[-452 -100 -284  347 -104  -91  225   -2  -14  281 -299   97   37  274
    3  257 -297  276  -99  -98  -88    0  135   32   33  -31  228  357
 -105  -63  303  -46] | 10
[ -89 -244  184  -88   38 -239   89 -185   -6  329 -156   28 -198   59
   80  133 -179  110  139 -179 -107  -26  135  166  163  105  212  117
 -221   58 -177  -67] | 3
[-395   68 -303  303  -29  160  119  149  313   -4  271  -55    5   32
 -111  280 -215  -19  -69  107  186  -82 -280  -61   56  -41   40   75
   55  207  146  106] | 1
[  88  183   27 -241  -74  175 -245 -132  -17 -256  206 -155 -173 -224
 -233 -178  257   13  -11   31   32   72 -301  166  -22 -228 -622  117
   94  304  248  -90] | 1
[ -35  -88  314  244  120 -128  223  103 -173  -24  221  -63 -773 -195
 -143  -24 -199  -19  186 -120 -386  -68  143  203 -102 -146  119  -85
 -109  -16 -163 -172] | 8
[-107  267   42  138  -85  -52    2 -111  -24 -438  130  -24 -435 -117
 -429 -137  -52 -225  230  -43 -262 -198   60  103 -114 -488 -426  118
  122   53  189 -374] | 7
[ -83   -8  -31  311  163  -61   59   45   40 -259  -52   99 -297 -195
 -263  182 -274  144  -28  247   71 -101  -48   77   49 -266    4  -14
  -32   89  128 -218] | 1
[ -68 -385   29 -394 -100 -328 -281 -390   31    6 -225  213  -85  -59
  453  290 -305  372 -159 -145 -188  115  119  477  275   46   41  237
 -368 -254 -366  -78] | 1
[-158   86 -176 -186  -33  -54  -56 -280  -15  183 -138   34  170   70
  218   66  -46  133  101   38   65   -4   12    0  -25   81   87  266
 -205  -88   31  136] | 6
[-323   64 -151   96   17  109  129   74   98  -57   19   -4   24  135
  117  125 -143  -87  114   71 -100  -47   22  -97  -82  -87  143  105
  -31   28  250   -4] | 9
[-291  181  -39 -110  123  225  215   82  268  -13  -36  -20   15   25
  190   55    8 -250  -30  142   61   33  -99 -172 -169  -85  -42 -162
  -17  124  293  108] | 0
[-198 -111   98  436 -273 -199   47 -111  148   54  -90   16  -12   48
  -82  -15  -88   18   88 -432 -316  -14  -20  141   54  112    2   93
  -28   61 -102  -91] | 8
[-151 -180  166  334 -231  -99  -48  -62  141   65   71  -43 -196   21
   99   40 -194 -129   42 -352 -261  -97   13  254  157   99   11  135
 -109  -23 -265  -96] | 4
[-289  -28 -135  184 -122  -82  -13  -88  -77  -31 -145  -45 -399  122
   88  219 -167  385   47  -57 -200  262  -18   14  -80  -68  206  210
 -111  -33   98   92] | 7
[ 115  176  -53 -365  -40   62  -65  -98 -189 -127  -36   15   16  -80
  -41  -52  166   93  -78   34   52  113  -27  -15 -109  -60 -136  106
   -9  -92  135   33] | 10
[ -19  -11 -256 -210   -4  -11   47 -137  168 -106  182   28  229   -9
 -112   50  -54  -31   50  169  217  -42  -59 -120 -110  -74   -4  176
  130  -56  179   78] | 6
[-112  -16 -209   72  -82 -156  127  -14   17  207 -317  132  233  220
  218   82  -64  171  -18  -84 -144    4  137    7  144  115   86   58
 -191 -143  -71  -40] | 10
[  49  -83 -152   10  -39  176  -69  107    7 -180 -106 -137  162  261
  158  135  -18   11 -146   75  169  127  -98 -135  129  -25  260  -15
  159  146  257  101] | 8
[ -74 -106 -293 -194 -145 -112  137 -231  314 -238  -68  269  457   40
 -153  228 -321   92    8  296  395 -260   60  -24  -89   -5  196  176
   62  104  135  -74] | 6
[-205  187 -352  108   85  139   83   54    2 -157  137    2  178  126
  -61   86  -38 -245    0  132   42 -193   44 -178  -32 -309  -11  271
  171  -73  375  -83] | 0
[  31   91 -250 -447  192   96   56  109  166   32   72   62  317   64
  125  -70  142 -128    2  178  125 -154  147 -250  -11    5  -97  -92
  -26  -30  -46   18] | 1
[  38 -139 -127   18   54 -163   95  -25 -137  165  -59   -4 -264  -18
  -22 -108  -73  168   68  -43 -105  -66  161  117  -38 -153 -137  348
  -75  -67  165 -111] | 7
[ -13   -7 -137  -87  -13    6   46 -177   85 -160    3  -32 -165  -11
  -77  128 -236   11  -80    6  113 -170    2   87  126  -89  -38   20
  -39  209   24 -118] | 7
[-298  147  -69  345  -63   -4  208  137  203 -242   77  152 -211  -84
 -340  238 -167   18   17   72  -17   40 -191   85  -79 -299 -179  -68
   57    6  209 -208] | 7
[ -21  -93 -185 -277  -77   54  -20 -206  169 -220   -7   -1  222   83
  134  174 -226  -88  -10  152  210 -121  -31  -39   54   77  121  108
   63   91   77    3] | 4
[ 146 -156  181  175 -186 -164 -118  -82 -187   -7  -28 -177 -226   60
   -9 -149  -41  -80  100 -350 -270 -100  135   80  120   87   88  152
   79   86 -211 -147] | 10
[-395  -82 -194  453 -276  -13  -69  -21  165  -48  -91   23 -109  161
  -59  157 -236  165  -14 -261   44  -26  -41   89  -41    1   19  239
   63  170   76  -64] | 5
[ -88   95 -176 -354   66   64 -119 -106  146 -175 -116   29  218   56
  291   26 -201   75  -76  208   98  126  -42  -14  -14 -122   97 -144
 -154   22  320  164] | 3
[-110   59  283   31 -181 -155   16 -184 -121 -135  -81  136 -420 -181
 -214  -53   87   31  125 -274 -361    9   36  373 -109  -52 -371  107
  -49  -13 -110 -185] | 4
[-298  -37 -300 -437  261  -36  272  -40  177  130 -112  212  274    6
  235  191 -429  -13 -207  305   71 -146  298  -82 -109 -179  175 -132
 -184 -194  175  -56] | 5
[  14   71  177  121 -103 -101   90 -175  220 -203 -105  102  -65  -84
 -198  -89   15  -45  267   -2   50   -7  -84   31 -133  -22 -115  -88
    3  115  -27  -82] | 4
[ -95  117 -121  287 -203 -286  124 -312  -72  -69   13   30 -134   28
 -320   45 -132  -45  220  -22 -173 -200  -84  -75   13   42  -39  403
   12   78   -9 -258] | 5
[ -71  109 -129 -482  -45 -269   87 -391  119 -206 -257  236   66   33
   97   74 -168   10  163  202   17  -37   85 -108 -166 -103  -17  164
 -154 -127  107 -186] | 7
[ -77 -248 -115   19 -122 -150   90 -180  268 -280 -404  262   72   49
   68  324 -409  287 -163  123  219  -21    8  214   88  -14  161  -57
  -73   97   54 -115] | 2
[-212  -67 -128  272 -177 -157  101 -179  223 -154 -207   37 -100  140
 -160  153 -288   60  108   -1   68  -37   11 -111  -83 -133   69   91
   99   96  106 -224] | 7
[-190  310 -127  168 -197  250  -33   43   42 -239  282 -118   18   99
 -169  -26  243 -315   33 -113 -152  -12 -207  -70  -41 -151 -348  103
  230   43  123  -68] | 1
[  85   25   -5  -69  -30   -8   39   -4  -68  -60  389   32  -26  -62
 -253  -94  252 -182  276  -62  -72 -112    9  166  -29 -203 -344  238
  199 -115  -87 -132] | 4
[ -93 -169  139 -204  -46   66   86  133  161 -179  -70 -120 -435  104
  335  -82 -149  -50  -12 -341 -324  192  145  199  -93 -245  -42 -195
  -62   84  192  -77] | 7
[ 192  100  -34  199  -84  105   45  181   12 -117   26  -71  180  -68
  -90 -152  196 -145  -29   20   31  -46 -133  -90  -36   71 -114  -49
  157   72  102   49] | 6
[  95    2  158   52  -54  -90   93 -280  -80  -51   19    0 -420 -192
 -404 -105   93   21  132 -161  150 -224  -73  259   21   40 -232  344
   28  394    8   -7] | 10
[  52  -14  -92 -404  166   44  -27  134  165 -283  -29  183   96  -25
   73  -18   13    5   42  259  137  -25  130   66  -49 -294 -173 -107
    4 -110  151  -69] | 2
[-280  263 -386  -90 -104   -8   -9   94  155 -446 -148  113  -47   98
   26  179 -116  168   -1  195 -263  163    5  -35  -46 -393 -252  -15
  -87 -283  329 -159] | 6
[ -66   35 -511 -347 -172   10   -5  -98  316  -77  102  -27  614  328
   88  113   62 -117  109  182  317  -26 -139 -346   29  -31   64  253
  219  101  221  106] | 3
[-126  137   28  370  -84   -1   58  231 -106  106   97 -113 -179  157
  -38 -188  219 -200  267 -261 -409  -45   56  -50  -18  -41 -139  151
   64 -103  -19  -70] | 2
[ 112   20  113 -204 -165   89  -31 -125   97   84  -15   31  311  116
   73 -212  194 -160   74 -134  167 -105  -55   29  -64  281  -97   10
   22  245  -40   42] | 2
[ -95  -20   80  208 -190  265 -185  230  118 -144  255 -292 -276  154
  129  -10   -6 -156 -119 -420  -46  175 -179   82   65  -27   -3 -245
  148  150  -45  101] | 8
[ -73  -82  333  596 -306  142  -36  162    7  178  100 -104 -200   -6
 -280  -35  143   37  -41 -382   78   94 -232  143  -47  309   48   63
  101  238 -113  197] | 9
[ -16 -441  186  -52 -263  -50 -277 -208  104  -52  109   44 -105   76
  173   55 -208   70    6 -425   53  -57   93  423   51  155   25  118
   47  106 -336 -145] | 2
[-363  -18  -29  686 -121 -209   36 -118  111  165  321  -18 -162  -69
 -509  130 -269  -43  294  150  -93 -247  -98 -105  -53  -42  -73  243
  132   16 -220 -339] | 1
[-294  -10   50  149  -66 -118   62  -76  187   55  409  -39 -370 -149
    6   -4 -122 -124  193 -233 -414   -6  -84  225  -44 -151 -283    8
 -102  -31 -194 -181] | 4
[  27 -502  252 -437  -24 -304 -296 -388  250   96 -151  160  178 -105
  177   13 -331   61   83  108  128 -117  273  234   42  -21  -64   14
  -93  -96 -331 -276] | 9
[-537   60 -298  270 -144 -130  179   19  175 -108 -163  131 -218  204
   19  185 -334  172   86  -55 -319   14  118  164  -41 -363  -61  215
 -155 -145  323 -106] | 9
[  -6 -113   48 -518   69  -46 -243 -218  -13 -231 -333  185  -66 -104
  288  157 -134  154 -185   93    6   67  123  344  120 -311 -192  138
 -257 -131  174 -249] | 6
[-181  -58 -119   25 -191   14  -85   70  160  -80  -84   44  -38  198
    7   70  -90  109  -82 -133  -28   42   52   43    5 -102 -137   12
   11   21   22 -201] | 1
[-320   89 -397    8  -32  134   80  141  277 -189   45   19  117  -73
    2  342 -194   48 -266  240   41  -49 -121  -94   86 -205  -38   63
  -56   -2  211   20] | 9
[ -60  -65 -231   16   10   54  248  102  246  -64  343   87  286 -125
 -195  189 -164 -105 -122  183  163 -150  -97  -34   -9  -58   49   -1
  137    5   68   26] | 7
[ -50   44 -103 -181  -82 -113  -43 -266  -17  -73 -223   77   94  262
   25  -60  -44   -1   58  -52   47   27  137 -124 -106 -127   65  214
   12 -109  180  -98] | 1
[ 202 -176 -174   34   78  -95 -146    5   20  100 -436  165  618   74
   58   11 -104  229 -161  365  489  -28  101 -152   12    7  172  -77
   87  -59  129  -65] | 6
[-347  -32 -263  136 -128  -98   49   46  288  -88  139   20  -71  -20
 -185  250 -268  186   46   68  -38   43 -111   39   -1 -188 -111   47
   62  -75   16  -35] | 1
[-308 -101 -121  512 -106 -169  118   24  131 -136  146  -68 -442   86
  -58  279 -308  121  124 -175 -371   68  -67   21   85  -83  160   36
    9   10  -96 -140] | 0
[-190   79 -176 -402  -49  -95  -25 -510  -53   44   70   55  103  142
   47   46 -153  -67  202  -63   44 -201  129  -17  -89   73   89  355
  -66   22    2  -32] | 4
[-155   77 -356  101  -52   52   25 -185  226 -140 -200   78  295   81
 -138   98 -214  124   34  275  435 -155  -87 -160  -62   13   -1  157
   56  217  291    6] | 5
[-454   58   86  899 -244 -115  225   95  280  117  382   -6 -174   -4
 -554  106 -109 -189  325 -152 -247 -170 -181  -79  -49   90  -37   85
  151  135 -247 -172] | 5
[-437   11  -79  300 -145   17   59  242  418   90  168   80  121   41
  -77  170 -124   -1  110  -54   27    7  -71  -54 -110  -33  -45 -256
   55  -18 -202  -73] | 8
[-202   45  157  314 -122 -151  127   40  -78  128  271  -25 -409  -63
 -302 -123   31  -83  260 -175 -340  -46   33  149 -163 -117 -134  223
   53  -78  -61  -14] | 4
[ 260 -227  136  292  165 -159  195  231  -62 -241 -312  149 -226 -114
 -165   87 -203  209  -70  224   82   -1  123  157   97 -111  282 -195
   36  -20   60   46] | 4
[ -34 -112  -47  -90 -116 -143 -232 -308 -213   55  -68  -19  119  148
  103   54 -260   68  -10   90  -50   -2  166   -5   17    2  216  232
   -2 -237  -76  -73] | 5
[-621  156 -326  523 -366   13  234  -19  447 -134  -92  162  -74  181
 -342  277 -245  185   52   45   51  -44 -126  -84 -179  -56  -46  193
  -34  188  257  -49] | 3
[-151  -99  239  -37 -227 -105  -30 -316  -30  -73   86   43 -193 -124
 -126   84  -91  -29   15 -124 -226   40  -57  320  -36 -120 -111  311
  -44  -40   34  -94] | 9
[-479   29 -328   38  -47  -88  280  -97  381    8  235   64  -47   -7
 -184  208 -269   12  130   18 -111 -141  -76    1  -67 -277 -159  231
  -61  108  234 -230] | 2
[  95  -54  -19 -156    2   22 -216 -123 -215  -97 -186  -22  -15   55
  335  146  -93  109 -211  116  -73  108    6  100  214  -57  143  163
 -215 -175   62  -56] | 8
[ -76   68 -268 -153  -95  120   58    0  162  -22  165 -101   91  150
  168  135  -17   56  -41   60   78  125 -205 -128   18   96  143   59
  -69   89  125  200] | 6
